Below is a small trained network, with its code and all its weights. Each question gives an input and a class and asks what happens when units are switched off, that is, made to give their printed mean instead of their output.

import numpy as np


def w(rows, s, z=0):
    codes = np.array(rows[::2]) - 128.0
    scale = np.full(codes.shape[1], s)
    scale[-1] = z or s
    return codes * scale


def f(y):
    return np.maximum(y, 0)


def log_softmax(a):
    a = a - a.max(-1, keepdims=True)
    return a - np.log(np.exp(a).sum(-1, keepdims=True))


def net(x, mask):
    res = np.array(x, float).reshape(1, 4) / 4 @ E
    y = f(res @ A[0][:, :-1].T + A[0][:, -1])
    res = res + np.where(mask, y, B[0][:, -1]) @ B[0][:, :-1]
    return log_softmax(res[-1] @ U[:, :-1].T + U[:, -1])


A, B = {}, {}
E = w([
[41,120,196,157,127,62],'x0',
[119,147,117,96,128,120],'x1',
[93,249,159,151,48,192],'x2',
[162,76,165,140,88,141],'x3',
],0.013)
A[0] = w([
[113,100,162,104,127,148,83],'n0',
[25,84,143,155,116,103,60],'n1',
[164,80,99,114,161,40,155],'n2',
[236,150,96,136,164,188,47],'n3',
[212,142,175,134,109,101,75],'n4',
[171,112,120,139,145,182,4],'n5',
[93,148,164,179,91,21,79],'n6',
[139,82,130,191,88,122,72],'n7',
[143,85,136,141,160,104,165],'n8',
[76,219,157,119,56,245,189],'n9',
[117,165,136,187,83,173,195],'n10',
[141,46,77,110,226,118,177],'n11',
[124,196,154,115,108,120,212],'n12',
[132,136,150,148,112,71,60],'n13',
[114,150,132,126,183,141,200],'n14',
[130,67,122,82,168,92,181],'n15',
[233,142,39,122,143,223,44],'n16',
[59,116,213,129,125,62,101],'n17',
],0.011,0.0016)
B[0] = w([
[141,203,148,110,197,136,138],'n0',
[190,207,24,66,183,129,185],'n1',
[99,44,142,210,50,212,186],'n2',
[133,141,73,69,217,51,179],'n3',
[182,218,129,148,93,136,144],'n4',
[120,149,106,138,148,89,150],'n5',
[172,132,101,86,164,45,194],'n6',
[110,152,121,85,108,130,151],'n7',
[98,123,94,180,127,145,163],'n8',
[37,126,154,174,98,234,251],'n9',
[102,106,207,141,94,204,190],'n10',
[86,105,211,207,101,219,200],'n11',
[126,63,114,166,118,160,181],'n12',
[148,119,37,42,151,104,151],'n13',
[116,62,174,93,109,159,147],'n14',
[57,70,184,243,59,175,179],'n15',
[242,189,19,57,200,62,202],'n16',
[181,187,46,52,213,3,204],'n17',
],0.0069,0.018)
U = w([
[55,89,171,161,77,230,254],'0',
[182,121,59,6,189,62,2],'1',
],0.011,0.00097)

Each question gives the input, the list of numbers given to net, and the class t.
The units are the neurons (one row each of A and B). Each row of codes is followed by its name. A weight is (code - 128) times the scale printed after its matrix; where a second scale follows, it is the last column's (A, B and U).
mask holds one flag per neuron, in row order. A switched-off neuron (its flag False) gives its mean, the last column of its row in B, instead of its output. The means were averaged over made-up inputs and are rounded, as every weight is.
A unit's drop is (log p(t) with every unit on - log p(t) with that unit switched off) / (log p(t) with every unit on - log p(t) with every unit switched off).
most important unit: the unit with the biggest drop
k most important neurons: the k neurons with the biggest drops, biggest first
drop of u: that unit's drop, to one decimal
input [8,-3,7,-1], class 1: most important unit => n17
input [-4,-5,3,-5], class 1: 2 most important neurons => (n16; n11)
input [1,-2,0,2], class 1: 2 most important neurons => (n9; n11)
input [-6,-5,4,8], class 1: 2 most important neurons => (n16; n3)
input [7,-2,-8,5], class 0: 3 most important neurons => (n15; n2; n11)
input [-6,6,-6,2], class 0: 4 most important neurons => (n11; n15; n2; n17)
input [6,-6,5,-2], class 1: 2 most important neurons => (n17; n6)
input [6,8,-7,-1], class 0: 3 most important neurons => (n15; n2; n11)
input [-2,7,-5,8], class 0: drop of n6 => 0.0
input [0,-4,-1,-5], class 0: drop of n16 => 0.3
input [5,7,-6,-8], class 0: drop of n2 => 0.1
